Below are the code and all the weights of a small trained network. Each question names an input and a class and asks about switching units off, where a switched-off unit gives its printed mean instead of its output.

import numpy as np


def w(rows, s, z=0):
    codes = np.array(rows[::2]) - 128.0
    scale = np.full(codes.shape[1], s)
    scale[-1] = z or s
    return codes * scale


def norm(h):
    return h / np.sqrt((h * h).mean(-1, keepdims=True) + 1e-5)


def f(y):
    return y / 2 * (1 + np.tanh(0.7978845608 * (y + 0.044715 * y**3)))


def log_softmax(a):
    a = a - a.max(-1, keepdims=True)
    return a - np.log(np.exp(a).sum(-1, keepdims=True))


def net(x, mask):
    res = np.array(x, float).reshape(1, 6) / 4 @ E
    u = 0
    for l in range(3):
        y = f(norm(res) @ A[l][:, :-1].T + A[l][:, -1])
        res = res + np.where(mask[u : u + 9], y, B[l][:, -1]) @ B[l][:, :-1]
        u += 9
    return log_softmax(norm(res)[-1] @ U[:, :-1].T + U[:, -1])


A, B = {}, {}
E = w([
[106,48,70,182,102,149,170,90,120,168,120,111],'x0',
[192,193,37,171,177,155,123,135,189,175,157,165],'x1',
[149,75,204,102,155,132,157,144,234,152,98,145],'x2',
[115,192,153,110,108,137,159,22,92,164,72,246],'x3',
[81,123,72,133,96,3,86,156,169,143,143,177],'x4',
[118,78,158,150,224,89,167,219,36,175,153,215],'x5',
],0.0068)
A[0] = w([
[194,112,137,141,135,87,162,208,110,141,209,35,21],'0.n1',
[179,167,151,18,171,100,105,155,130,48,139,168,87],'0.n2',
[180,107,171,96,114,98,189,161,214,196,111,129,6],'0.n3',
[88,116,153,94,67,129,135,126,139,57,108,121,48],'0.n4',
[121,117,135,153,107,162,30,202,120,157,162,28,3],'0.n5',
[121,193,137,181,122,83,167,161,56,135,200,83,4],'0.n6',
[114,79,128,85,61,63,78,159,210,114,206,227,140],'0.n7',
[146,253,165,17,152,97,101,176,118,117,155,94,93],'0.n8',
[141,92,147,96,196,229,141,161,124,66,81,84,178],'0.n9',
],0.0067,0.0017)
B[0] = w([
[169,165,251,112,28,95,57,186,134,215,180,181,235],'0.n1',
[98,49,147,243,139,140,128,62,121,230,102,101,202],'0.n2',
[63,197,157,121,153,185,240,179,122,2,191,161,187],'0.n3',
[220,168,79,145,165,102,120,185,158,57,92,128,196],'0.n4',
[100,162,179,60,47,141,156,150,134,215,111,216,224],'0.n5',
[120,130,82,79,209,136,238,74,135,70,185,50,184],'0.n6',
[94,110,59,72,195,236,89,111,106,159,84,104,255],'0.n7',
[97,61,57,202,79,164,179,94,108,150,114,71,230],'0.n8',
[136,140,93,97,186,196,79,65,98,134,133,164,253],'0.n9',
],0.0066,0.0036)
A[1] = w([
[137,69,162,94,110,94,124,171,77,97,27,122,60],'1.n1',
[142,190,56,184,135,160,189,161,139,176,136,125,158],'1.n2',
[112,3,121,152,80,119,163,92,171,142,160,170,88],'1.n3',
[82,63,172,88,125,114,104,82,80,79,151,92,135],'1.n4',
[152,99,172,123,209,100,108,140,144,82,114,148,111],'1.n5',
[124,208,92,130,98,98,163,92,72,101,219,94,34],'1.n6',
[113,105,192,162,165,157,132,129,221,95,95,171,101],'1.n7',
[156,97,158,154,174,84,172,121,101,160,184,142,35],'1.n8',
[206,118,121,154,38,160,138,79,214,119,83,131,250],'1.n9',
],0.0077,0.0017)
B[1] = w([
[159,212,105,197,152,149,98,129,148,83,123,227,168],'1.n1',
[153,145,160,188,110,138,143,160,162,99,104,122,196],'1.n2',
[130,80,108,130,95,176,106,135,66,156,111,102,162],'1.n3',
[184,140,76,255,163,142,125,193,221,135,171,161,185],'1.n4',
[107,58,109,125,171,138,141,160,118,99,125,108,137],'1.n5',
[66,54,146,134,94,172,226,159,130,51,172,121,180],'1.n6',
[63,128,119,215,54,149,199,121,92,95,205,81,183],'1.n7',
[168,85,124,63,63,83,133,78,97,65,3,74,167],'1.n8',
[160,113,147,97,129,28,143,106,88,147,160,105,253],'1.n9',
],0.0087,0.0062)
A[2] = w([
[129,69,130,173,138,182,85,81,79,203,139,82,144],'2.n1',
[147,65,160,155,200,70,162,164,83,156,62,186,54],'2.n2',
[59,106,4,102,140,79,113,152,128,111,130,156,187],'2.n3',
[222,123,172,103,153,216,142,79,114,76,121,161,163],'2.n4',
[199,176,110,91,129,118,171,99,150,144,165,117,167],'2.n5',
[81,200,151,128,101,103,185,51,68,153,92,231,5],'2.n6',
[195,139,141,214,107,103,139,149,163,147,105,141,151],'2.n7',
[126,106,180,126,127,138,186,173,75,170,1,195,189],'2.n8',
[145,51,168,100,243,130,165,157,54,129,149,179,175],'2.n9',
],0.0076,0.0027)
B[2] = w([
[120,65,91,218,132,109,141,147,127,234,3,156,232],'2.n1',
[190,110,52,92,118,107,115,114,143,57,149,41,212],'2.n2',
[112,129,172,109,210,202,165,64,138,161,103,166,238],'2.n3',
[43,128,54,70,176,100,80,175,157,169,146,194,237],'2.n4',
[122,87,117,91,219,118,104,168,123,48,110,126,197],'2.n5',
[98,93,222,97,52,135,44,229,119,173,203,109,220],'2.n6',
[226,163,88,197,98,109,46,162,87,58,60,194,197],'2.n7',
[174,154,185,125,124,94,116,118,157,147,133,73,251],'2.n8',
[85,195,86,87,106,113,142,30,164,86,152,103,254],'2.n9',
],0.0071,0.0047)
U = w([
[40,127,173,135,101,183,254,134,118,60,216,111,216],'0',
[142,140,231,70,48,77,54,205,102,211,182,136,188],'1',
[188,115,98,25,142,20,140,34,132,62,105,34,89],'2',
[182,199,110,187,168,133,115,179,156,26,101,228,115],'3',
[31,122,102,53,229,179,96,102,149,198,89,159,104],'4',
[142,75,157,200,80,101,178,112,97,169,45,109,112],'5',
[81,205,202,113,158,114,149,160,108,118,67,107,3],'6',
],0.012,0.0043)

Each question gives the input, the list of numbers given to net, and the class t.
The units are the neurons (one row each of A and B). Each row of codes is followed by its name. A weight is (code - 128) times the scale printed after its matrix; where a second scale follows, it is the last column's (A, B and U).
mask holds one flag per neuron, layer by layer. A switched-off neuron (its flag False) gives its mean, the last column of its row in B, instead of its output. The means were averaged over made-up inputs and are rounded, as every weight is.
A unit's drop is (log p(t) with every unit on - log p(t) with that unit switched off) / (log p(t) with every unit on - log p(t) with every unit switched off).
The circuit of an input: a set's keep is (log p(t) with only the set's units on - log p(t) with every unit switched off) / (log p(t) with every unit on - log p(t) with every unit switched off). Starting from the 12 units with the biggest drops (on a tie, the unit counted first), units are removed one at a time, each time the one whose removal leaves the highest keep (on an exact tie, the one counted first), for as long as the keep stays at least 0.8.
units of the circuit, in order: the units of the circuit, biggest drop first
top k neurons: the k neurons with the biggest drops, biggest first
k most important neurons of layer l: the k neurons of layer l with the biggest drops, biggest first
input [0,-1,-7,5,1,8], class 2: most important neuron of layer 1 : (1.n8)
input [-8,4,5,-7,-5,2], class 5: units of the circuit, in order : (0.n2; 0.n8)
input [2,-7,0,6,5,4], class 3: units of the circuit, in order : (1.n1; 1.n4)
input [4,7,-3,2,-7,-8], class 2: top 4 neurons : (1.n9; 1.n4; 0.n7; 1.n1)
input [-8,-3,8,-1,0,8], class 0: top 3 neurons : (1.n7; 0.n3; 1.n9)
input [-1,-1,4,6,-6,-2], class 1: top 2 neurons : (2.n6; 0.n7)
input [-3,8,2,6,6,-8], class 2: 3 most important neurons of layer 1 : (1.n9; 1.n4; 1.n1)
input [5,5,3,-6,-8,8], class 2: units of the circuit, in order : (1.n8; 2.n9)
input [-1,5,8,7,4,5], class 0: top 2 neurons : (0.n3; 1.n7)
input [-1,-2,5,0,4,0], class 0: top 3 neurons : (0.n3; 1.n7; 0.n9)
input [-2,2,-7,7,0,5], class 0: top 3 neurons : (1.n6; 0.n6; 0.n1)
input [1,-8,-5,-7,8,-6], class 3: top 2 neurons : (1.n1; 1.n4)
input [-5,-1,-6,-6,5,-5], class 0: top 2 neurons : (0.n6; 1.n6)
input [4,-2,6,2,1,8], class 2: top 2 neurons : (1.n8; 2.n2)
input [7,4,-7,-1,-8,6], class 4: 2 most important neurons of layer 2 : (2.n4; 2.n1)
input [-7,-6,4,5,-6,5], class 5: units of the circuit, in order : (0.n2)
input [-5,-8,-6,5,8,3], class 3: top 4 neurons : (1.n4; 1.n1; 0.n9; 0.n5)
input [-3,1,-7,6,8,-1], class 4: 4 most important neurons of layer 0 : (0.n7; 0.n3; 0.n1; 0.n5)
input [-3,-8,-8,7,3,-5], class 0: 2 most important neurons of layer 1 : (1.n6; 1.n2)
input [4,-7,5,-1,5,2], class 3: units of the circuit, in order : (1.n1)
